Below is a small trained network, with its code and all its weights. Each question gives an input and a target symbol and asks what happens when units are switched off, that is, made to give their printed mean instead of their output.

import numpy as np


def w(rows, s, z=0):
    codes = np.array(rows[::2]) - 128.0
    scale = np.full(codes.shape[1], s)
    scale[-1] = z or s
    return codes * scale


def norm(h):
    return h / np.sqrt((h * h).mean(-1, keepdims=True) + 1e-5)


def f(y):
    return y / 2 * (1 + np.tanh(0.7978845608 * (y + 0.044715 * y**3)))


def softmax(a):
    e = np.exp(a - a.max(-1, keepdims=True))
    return e / e.sum(-1, keepdims=True)


def log_softmax(a):
    a = a - a.max(-1, keepdims=True)
    return a - np.log(np.exp(a).sum(-1, keepdims=True))


def net(x, mask):
    ids = ['αγδεζημτφψω'.index(c) for c in x.split()]
    T = len(ids)
    res = E[ids] + P[:T]
    r = norm(res)
    for j in range(3):
        rows = slice(2 * j, 2 * j + 2)
        q, k, v = (r @ M[0][rows].T for M in (Q, K, V))
        z = softmax(np.where(np.tri(T) > 0, q @ k.T / 2**0.5, -1e9)) @ v
        o = O[0][rows]
        res = res + np.where(mask[j], z, o[:, -1]) @ o[:, :-1]
    y = f(norm(res) @ A[0][:, :-1].T + A[0][:, -1])
    res = res + np.where(mask[3:7], y, B[0][:, -1]) @ B[0][:, :-1]
    return log_softmax(norm(res)[-1] @ U[:, :-1].T + U[:, -1])


Q, K, V, O, A, B = {}, {}, {}, {}, {}, {}
E = w([
[114,87,147,130,134],'α',
[120,151,147,104,160],'γ',
[121,79,156,100,107],'δ',
[127,99,157,166,134],'ε',
[113,91,158,236,47],'ζ',
[2,174,199,108,118],'η',
[139,125,190,155,176],'μ',
[109,128,146,155,42],'τ',
[133,126,152,145,106],'φ',
[101,94,146,87,129],'ψ',
[106,137,113,113,60],'ω',
],0.0055)
P = w([
[136,128,128,127,110],'0',
[117,122,252,188,78],'1',
[117,75,99,115,149],'2',
[116,131,99,132,129],'3',
[113,134,250,183,88],'4',
[119,80,104,116,146],'5',
[112,135,95,135,128],'6',
[111,139,246,181,90],'7',
[120,81,107,117,145],'8',
[108,138,93,138,128],'9',
[111,139,246,184,91],'10',
],0.013)
Q[0] = w([
[98,69,238,162,89],'h0',
[55,81,152,109,202],'h0',
[102,157,136,118,245],'h1',
[96,87,156,170,31],'h1',
[187,56,175,97,161],'h2',
[112,103,252,88,94],'h2',
],0.015)
K[0] = w([
[184,103,163,139,108],'h0',
[122,48,155,98,173],'h0',
[137,44,78,74,197],'h1',
[79,164,189,170,125],'h1',
[203,79,116,110,164],'h2',
[252,134,110,101,97],'h2',
],0.02)
V[0] = w([
[209,108,89,115,123],'h0',
[171,193,121,147,114],'h0',
[90,73,123,153,160],'h1',
[67,143,177,145,119],'h1',
[9,100,188,158,160],'h2',
[93,147,188,75,106],'h2',
],0.013)
O[0] = w([
[139,92,111,155,254,80],'h0',
[91,102,204,103,130,12],'h0',
[111,206,115,140,80,203],'h1',
[193,113,62,134,132,254],'h1',
[14,100,217,115,188,217],'h2',
[10,205,62,138,135,178],'h2',
],0.0083,0.0065)
A[0] = w([
[118,223,125,40,198,182],'n0',
[111,69,2,69,132,22],'n1',
[103,114,184,222,96,1],'n2',
[133,172,74,224,52,40],'n3',
],0.0087,0.0037)
B[0] = w([
[247,124,150,148,87,208],'n0',
[116,173,195,85,101,197],'n1',
[149,181,93,5,192,179],'n2',
[105,50,138,129,193,253],'n3',
],0.011,0.0038)
U = w([
[12,160,146,155,161,128],'α',
[253,134,101,166,40,78],'γ',
[122,93,74,53,215,236],'δ',
[90,88,110,197,232,3],'ε',
[97,31,209,150,92,61],'ζ',
[129,179,20,189,95,227],'η',
[188,166,205,142,210,204],'μ',
[78,120,177,33,67,16],'τ',
[207,69,79,165,180,134],'φ',
[172,204,186,97,35,100],'ψ',
[111,200,107,13,177,129],'ω',
],0.017,0.0026)

Each question gives the input, a string of symbols that net reads in full, and the target symbol t.
The units are the heads (2 rows each of Q, K, V and O) and the neurons (one row each of A and B). Each row of codes is followed by its name. A weight is (code - 128) times the scale printed after its matrix; where a second scale follows, it is the last column's (O, A, B and U).
mask holds one flag per unit, heads first, then neurons. A switched-off unit (its flag False) gives its mean, the last column of its rows in O or B, instead of its output. The means were averaged over made-up inputs and are rounded, as every weight is.
A unit's drop is (log p(t) with every unit on - log p(t) with that unit switched off) / (log p(t) with every unit on - log p(t) with every unit switched off).
The circuit of an input: a set's keep is (log p(t) with only the set's units on - log p(t) with every unit switched off) / (log p(t) with every unit on - log p(t) with every unit switched off). Starting from all 7 units, units are removed one at a time, each time the one whose removal leaves the highest keep (on an exact tie, the one counted first), for as long as the keep stays at least 0.8.
units of the circuit, in order: the units of the circuit, biggest drop first
most important unit: the unit with the biggest drop
top k neurons: the k neurons with the biggest drops, biggest first
which heads matter: for each layer, one digit per head in row order, 1 if its drop is at least 0.15 and else 0, layers parted by /
input ε γ τ ε η α ε ψ α τ, target α: units of the circuit, in order => [h2]
input τ μ γ γ μ φ μ φ γ γ ψ, target ζ: which heads matter => 111
input γ μ ω γ ψ δ φ ω, target η: which heads matter => 001
input τ φ α μ τ ψ η α γ γ γ, target ζ: which heads matter => 111
input δ α η α ψ τ, target τ: top 2 neurons => [n1 n2]
input ω γ γ ψ μ ψ α γ α ω, target τ: top 2 neurons => [n1 n0]
input η μ ζ ψ, target α: which heads matter => 001
input ε γ γ μ γ τ ζ, target δ: top 2 neurons => [n2 n1]
input δ μ ζ α γ ψ ψ η γ γ η, target ε: units of the circuit, in order => [h2 n3 h1]
input δ γ ψ ψ μ, target ε: units of the circuit, in order => [h2 n3]
input μ γ ζ δ φ, target ω: which heads matter => 100
input γ α ζ ψ ψ φ, target φ: units of the circuit, in order => [h2 h0]
input φ μ φ μ μ μ α ψ, target φ: top 3 neurons => [n3 n1 n0]
input φ τ γ γ α, target φ: which heads matter => 011
input ψ ε μ γ δ ω γ γ μ μ, target μ: which heads matter => 111
input γ δ α γ ζ τ ω α γ ζ α, target η: most important unit => h2
input ψ γ δ γ γ φ γ μ ψ, target ψ: units of the circuit, in order => [n1 n3]
input ψ τ ψ ψ γ μ ζ η ζ, target ζ: which heads matter => 011
input δ ψ ψ γ δ φ τ γ ε ε φ, target ε: units of the circuit, in order => [n3 h2]
input ψ ψ ε γ δ η γ ψ α φ ω, target α: top 2 neurons => [n3 n0]
input μ φ ω, target ω: units of the circuit, in order => [n1 h0]
input η η μ ψ γ γ ψ μ γ γ ζ, target τ: top neuron => [n2]
input γ γ ε, target ε: top 2 neurons => [n0 n2]
input δ ω ψ, target ψ: top 3 neurons => [n1 n0 n2]
input δ ω γ ζ ω τ γ γ, target ε: which heads matter => 001
